Here is a tiny trained network, its code and every weight. The questions are about switching its units off for an input and a class, where a switched-off unit gives its printed mean instead of its output.

import numpy as np


def w(rows, s, z=0):
    codes = np.array(rows[::2]) - 128.0
    scale = np.full(codes.shape[1], s)
    scale[-1] = z or s
    return codes * scale


def f(y):
    return y / 2 * (1 + np.tanh(0.7978845608 * (y + 0.044715 * y**3)))


def log_softmax(a):
    a = a - a.max(-1, keepdims=True)
    return a - np.log(np.exp(a).sum(-1, keepdims=True))


def net(x, mask):
    res = np.array(x, float).reshape(1, 6) / 4 @ E
    y = f(res @ A[0][:, :-1].T + A[0][:, -1])
    res = res + np.where(mask, y, B[0][:, -1]) @ B[0][:, :-1]
    return log_softmax(res[-1] @ U[:, :-1].T + U[:, -1])


A, B = {}, {}
E = w([
[178,11,156,200,220],'x0',
[239,127,150,218,13],'x1',
[181,173,145,98,151],'x2',
[131,162,1,192,172],'x3',
[125,156,142,160,117],'x4',
[143,180,156,160,123],'x5',
],0.0073)
A[0] = w([
[183,63,209,165,100,56],'n0',
[160,128,83,126,37,136],'n1',
[129,136,105,108,132,83],'n2',
[110,170,111,54,17,123],'n3',
[106,141,119,135,126,102],'n4',
[152,176,111,103,109,158],'n5',
[61,198,34,122,147,95],'n6',
[182,127,48,199,156,251],'n7',
[169,144,150,102,139,100],'n8',
[120,62,139,114,81,82],'n9',
[118,137,133,114,150,44],'n10',
[160,128,45,174,159,37],'n11',
[88,113,154,138,182,100],'n12',
[128,112,134,189,156,89],'n13',
[133,123,170,147,131,77],'n14',
[107,160,143,138,131,146],'n15',
[77,113,245,71,103,152],'n16',
[157,108,111,133,118,107],'n17',
[207,123,71,142,62,133],'n18',
[113,153,98,113,142,104],'n19',
[92,153,73,112,136,123],'n20',
[76,132,176,115,217,97],'n21',
[135,131,109,142,98,86],'n22',
[88,152,95,114,159,105],'n23',
],0.012,0.0034)
B[0] = w([
[236,114,68,104,47,214],'n0',
[125,131,178,110,216,195],'n1',
[128,119,110,106,133,133],'n2',
[78,113,208,178,208,249],'n3',
[139,133,102,97,155,133],'n4',
[92,93,83,157,115,179],'n5',
[195,162,9,49,53,252],'n6',
[38,141,116,106,160,255],'n7',
[121,90,109,125,89,135],'n8',
[206,183,130,130,124,153],'n9',
[89,79,117,158,113,126],'n10',
[108,111,250,147,136,190],'n11',
[125,168,196,145,161,167],'n12',
[162,124,201,102,161,164],'n13',
[155,112,103,140,123,137],'n14',
[125,87,105,111,130,145],'n15',
[85,117,164,168,201,233],'n16',
[149,117,114,156,151,137],'n17',
[93,117,194,137,160,208],'n18',
[122,107,87,138,110,157],'n19',
[124,115,69,90,88,189],'n20',
[64,144,210,194,137,203],'n21',
[124,112,137,108,162,137],'n22',
[128,141,97,119,129,180],'n23',
],0.011,0.0084)
U = w([
[30,172,150,133,207,185],'0',
[146,107,231,191,184,215],'1',
[255,144,62,101,14,2],'2',
],0.0075,0.0015)

Each question gives the input, the list of numbers given to net, and the class t.
The units are the neurons (one row each of A and B). Each row of codes is followed by its name. A weight is (code - 128) times the scale printed after its matrix; where a second scale follows, it is the last column's (A, B and U).
mask holds one flag per neuron, in row order. A switched-off neuron (its flag False) gives its mean, the last column of its row in B, instead of its output. The means were averaged over made-up inputs and are rounded, as every weight is.
A unit's drop is (log p(t) with every unit on - log p(t) with that unit switched off) / (log p(t) with every unit on - log p(t) with every unit switched off).
The circuit of an input: a set's keep is (log p(t) with only the set's units on - log p(t) with every unit switched off) / (log p(t) with every unit on - log p(t) with every unit switched off). Starting from the 12 units with the biggest drops (on a tie, the unit counted first), units are removed one at a time, each time the one whose removal leaves the highest keep (on an exact tie, the one counted first), for as long as the keep stays at least 0.8.
units of the circuit, in order: the units of the circuit, biggest drop first
top k neurons: the k neurons with the biggest drops, biggest first
drop when u is switched off: that unit's drop, to one decimal
input [0,-1,7,1,-7,-5], class 2: top 3 neurons => [n3 n16 n7]
input [3,6,4,0,-6,-8], class 2: top 3 neurons => [n0 n3 n16]
input [-4,0,-3,3,-2,-4], class 2: top 2 neurons => [n6 n16]
input [7,8,6,-4,3,5], class 2: units of the circuit, in order => [n0]
input [-8,3,-5,-4,-8,-3], class 1: top 4 neurons => [n7 n3 n6 n9]
input [-8,0,2,2,0,1], class 2: top 2 neurons => [n6 n7]
input [7,1,-3,-2,4,-4], class 2: top 2 neurons => [n0 n3]
input [-4,-2,-7,8,4,1], class 2: drop when n6 is switched off => 0.7
input [-4,8,4,8,-2,-2], class 0: drop when n7 is switched off => 0.7
input [-7,7,-5,-2,3,-3], class 1: drop when n6 is switched off => 0.1
